Look-ups in named tables: a row name and a column name give one cell, copied from the table.

Tuz
         Rokopa  Fub  Nen  Kamo  Ton  Tiva  Nir  Vomud  Rikunev  Povo
Vumavi       91   71  109    69  110    90  110    110      103   128
Vufugal     145  178   43   180   77   135  128    129       91    67
Zeneped     126  142   32   143   38    95  144    147       62    77
Zoned       133  129  163   131  174   152   91     87      165    95
Tapudib     124  120  128   121  125   122  122    122      129    97
Mizezip      95   77   84    76   60    68  140    141       76   112
Zal         139  159   79   161  105   137  124    125      110    80
Zikud       141  137  158   139  145   140  118    118      152    82
Las         148  161  125   164  131   149  122    122      140    73
Mub         132  140   83   141   72   108  137    138       96    74
Kofu        128  125  109   127   82   103  158    161      103    87
Nikagak     148  154  165   156  184   170   89     86      177    82
Moteg       176  198  162   203  170   187  118    118      179    53
Zibeviv     162  187  118   191  141   169  115    114      149    61

Vomud of Zal: 125
Fub of Vufugal: 178
Ton of Tapudib: 125
Ton of Zeneped: 38
Fub of Mub: 140
Nen of Vumavi: 109
Rikunev of Vufugal: 91
Nir of Tapudib: 122
Rokopa of Zal: 139
Nir of Moteg: 118
Vomud of Las: 122
Rokopa of Mub: 132
Tiva of Tapudib: 122
Ton of Zikud: 145
Nen of Las: 125
Ton of Kofu: 82
Ton of Zibeviv: 141
Row with the largest Ton: Nikagak

Bototi
|  | Saz | Bebana | Retuma | Pud | Lobofeb | Nade |
|---|---|---|---|---|---|---|
| Dil | 22.898 | -60.175 | 4.151 | 10.932 | 23.141 | 33.014 |
| Keliba | -8.007 | -7.188 | 43.198 | -25.260 | 78.077 | 19.444 |
| Dumepa | -1.787 | 19.102 | 49.854 | -35.254 | 42.341 | -4.786 |
| Papebi | 15.733 | -10.700 | -50.059 | 55.938 | -34.750 | 10.884 |

What is the Retuma of Dil in Bototi? 4.151
What is the Retuma of Keliba in Bototi? 43.198
What is the Saz of Keliba in Bototi? -8.007
What is the Lobofeb of Papebi in Bototi? -34.750
What is the Retuma of Papebi in Bototi? -50.059
What is the Nade of Papebi in Bototi? 10.884
What is the Nade of Dil in Bototi? 33.014
What is the Pud of Papebi in Bototi? 55.938
What is the Retuma of Dumepa in Bototi? 49.854
What is the Lobofeb of Keliba in Bototi? 78.077
What is the Lobofeb of Dil in Bototi? 23.141
What is the Pud of Keliba in Bototi? -25.260
What is the Bebana of Dil in Bototi? -60.175
What is the Saz of Papebi in Bototi? 15.733
What is the Nade of Keliba in Bototi? 19.444
What is the Saz of Dil in Bototi? 22.898
What is the Bebana of Dumepa in Bototi? 19.102
What is the Saz of Dumepa in Bototi? -1.787
What is the Pud of Dil in Bototi? 10.932

Seg =
         Fomip  Mudu  Tusivot
Kovuv      213   136      126
Roz        234   153      113
Metezap    241    58      160
Kan        240   154      113
Dif        191    46      127
Sazufu     208   103      117
Sib        165   145      124
Fof        167   146      123
Fuzut      220    76      139
Zoga        47    90      116
Zat        212   146      113

Mudu of Fuzut is 76
Mudu of Kovuv is 136
Tusivot of Sazufu is 117
Tusivot of Fuzut is 139
Mudu of Zoga is 90
Mudu of Sazufu is 103
Mudu of Metezap is 58
Which row has the largest Tusivot? Metezap

Fid:
         Fomodop   Guge  Sametod  Zimis    Zer   Leku  Zonafa  Neboseg    Kan  Legisis
Dafum       0.24   0.23     0.22   0.24   0.22   0.23    0.17     0.17   0.26     0.07
Kaze        0.54   0.62     0.61   0.65   0.52   0.57    0.27     0.27   0.60    -0.15
Zafe        0.06  -0.02     0.00  -0.03  -0.01  -0.01    0.18     0.18   0.01     0.22
Minukul    -0.25  -0.47    -0.30  -0.50  -0.33  -0.40    0.17     0.17  -0.34     0.47
Malor       0.23   0.27     0.11   0.27   0.26   0.28    0.15     0.15   0.22     0.13
Koped       0.31   0.25     0.58   0.27   0.56   0.40    0.13     0.12   0.52     0.10
Vutif       0.15   0.10     0.09   0.09   0.08   0.09    0.15     0.14   0.12     0.13
Vovum       0.48   0.54     0.59   0.56   0.55   0.54    0.27     0.28   0.58    -0.07

Zimis of Dafum is 0.24
Leku of Kaze is 0.57
Fomodop of Malor is 0.23
Leku of Malor is 0.28
Zonafa of Minukul is 0.17
Neboseg of Zafe is 0.18
Neboseg of Vutif is 0.14
Neboseg of Kaze is 0.27
Zimis of Zafe is -0.03
Leku of Minukul is -0.40
Legisis of Kaze is -0.15
Zonafa of Malor is 0.15
Fomodop of Minukul is -0.25
Sametod of Malor is 0.11
Kan of Koped is 0.52
Legisis of Dafum is 0.07
Zer of Vutif is 0.08
Row with the largest Zimis: Kaze

